Each row has a name. After each piece below comes the name of the row it's from, unless a question asks for something else. Each question is about the rows just above it.

vimab: [138 174 146 105 106 108  91 178 139 147]
Lige: [ 85 120 160 133  89 123  84 186 105 109]
gazaf: [108 147 106 138 146 174 105  90 139 178]
Revef: [ 97 121 174 141  85 118  97 157  64  95]
zif: [131 161 113 127  84  93 112 173  84 112]
[178 138 147 139 105 174  91 146 106 108] is which row reordered? -> vimab
Which value appears more than once in Revef? -> [97]
Lige without one entry, shuffled: [105 160 133 123  89  84  85 186 109]. Gone: -> [120]
Put [157  64  95  97 121 174 141  85 118  97] back in order: which row is it? -> Revef
Lige without one entry, shuffled: [105 186 120  85 123  89 133 109 160]. Gone: -> [84]

sep: [141  82 170 173  48  63 162  57  66  99  62 137  59  77  80  68 158  52
 172  61  79  95 129  65  55  75  78 120 113  61 122  69  74  51  65]
puviz: [126 155 170 171 129 102 173 131 139 173 127 101 144 140 135 145 177 118
 184 104 162 150 170 153 139 114 113 162 101 127 110 156 157 114 102]
savi: [142  89 150 145  68  96 133  81  81 101  83 148  81  91  90  89 144  85
 136  83  87 106 126  80  73 102 106 102 120  85 126  86  79  80  84]
sogul: [127 163 146 128  91 137 129 113 144 144 107  98 131  99  97 134 159  94
 134  95 151 145 168 145 136  88 138 109  77  97  80 124 122 145  91]
which: [127 163 146 128  91 137 129 113 144 144 107  98 131  99  97 134 159  94
 134  95 151 145 168 145 136  88 138 109  77  97  80 124 122 145  91] -> sogul
Which row holds these entries in another order? [150  91 102 102  89  81  83  73 145 136 106  96 126  83  90 148 126  80
  79 144 142  84  86 106  87 101  85  85  81 120  80  89 133  68  81] -> savi
sogul without one entry, shuffled: [109 122 145 136 128 145 134 168 107 151  97 159  98  91 127  99 138  97
  91 113  80 137 144 129 163  88 145  94 146  77 131 124 134 144]. Gone: -> [95]
which: [126 155 170 171 129 102 173 131 139 173 127 101 144 140 135 145 177 118
 184 104 162 150 170 153 139 114 113 162 101 127 110 156 157 114 102] -> puviz

fuleb: [206 109  79 167]
zofab: [116 160 116 139]
Guzo: [206 152  79 167]
fad: [129 155 142 115]
tar: [129 151 129 142]
tepum: [170 170 170 170]
Notiv: [105 118 113 127]
fego: [137 151 145 143]
The value that tepum holds more than once: -> [170]
Put [139 116 160 116] back in order: which row is it? -> zofab
[129 151 129 142] is in which row? -> tar
[137 143 145 151] is which row reordered? -> fego
Which value appears more than once in tar? -> [129]
Which value appears more than once in zofab? -> [116]
which: [105 118 113 127] -> Notiv

vop: [146 198 160  96]
Muno: [102 113 102  53]
kezu: [113 113 113  54]
terik: [101  53  67 113]
Put [113  67  53 101] back in order: which row is it? -> terik
The value that Muno holds more than once: -> [102]
Which row holds these entries in another order? [ 53 102 102 113] -> Muno
The value that kezu holds more than once: -> [113]
[113 102  53 102] is which row reordered? -> Muno
[101  53  67 113] is in which row? -> terik

Mokaz: [119 101 132 162  61  67  67 150  89 171 130 163  80 126 164 156 158 122
  92  64 109 157 174  94 161]
Suguf: [120 107 136 184  49 107  60 136  86 181 118 151  72 109 177 157 164 129
  89  55 109 184 183  89 107]
visir: [124 140 125  95 182 170 182 113 146  94 137  92 145 129 100  76 106 140
 144 183 143  98  88 143 139]
nup: [137 126 123 132 134 129 105 128 113 127 143 115 125 165 137 112 104 133
 118 169 134 105 140 133 131]
Fazu: [181 120  86  90 151 136 107 107 109 109  72 177  60  55  89 107 118 183
 184 157 129 164  49 136 184]
zum: [131  89 118 152 110 119 114 132  97 115 131 153 101 119 115 170 132 122
  91 101  92 141 150  82 111]
Which row holds these entries in another order? [107  89 183 184 109  55  89 129 164 157 177 109  72 151 118 181  86 136
  60 107  49 184 136 107 120] -> Suguf
zum without one entry, shuffled: [170 115 152  92  89 114 119 111 101 119 110 115 150 132 153 118  97 101
  91 122 131 141 131 132]. Gone: -> [82]
Put [161  94 174 157 109  64  92 122 158 156 164 126  80 163 130 171  89 150
  67  67  61 162 132 101 119] back in order: which row is it? -> Mokaz
Repeated in Mokaz: -> [67]
Which row holds these entries in another order? [184 136  49 164 129 157 184 183 118 107  89  55  60 177  72 109 109 107
 107 136 151  90  86 120 181] -> Fazu
Put [ 86 181 118 151  72 109 177 157 164 129  89  55 109 184 183  89 107 120
 107 136 184  49 107  60 136] back in order: which row is it? -> Suguf

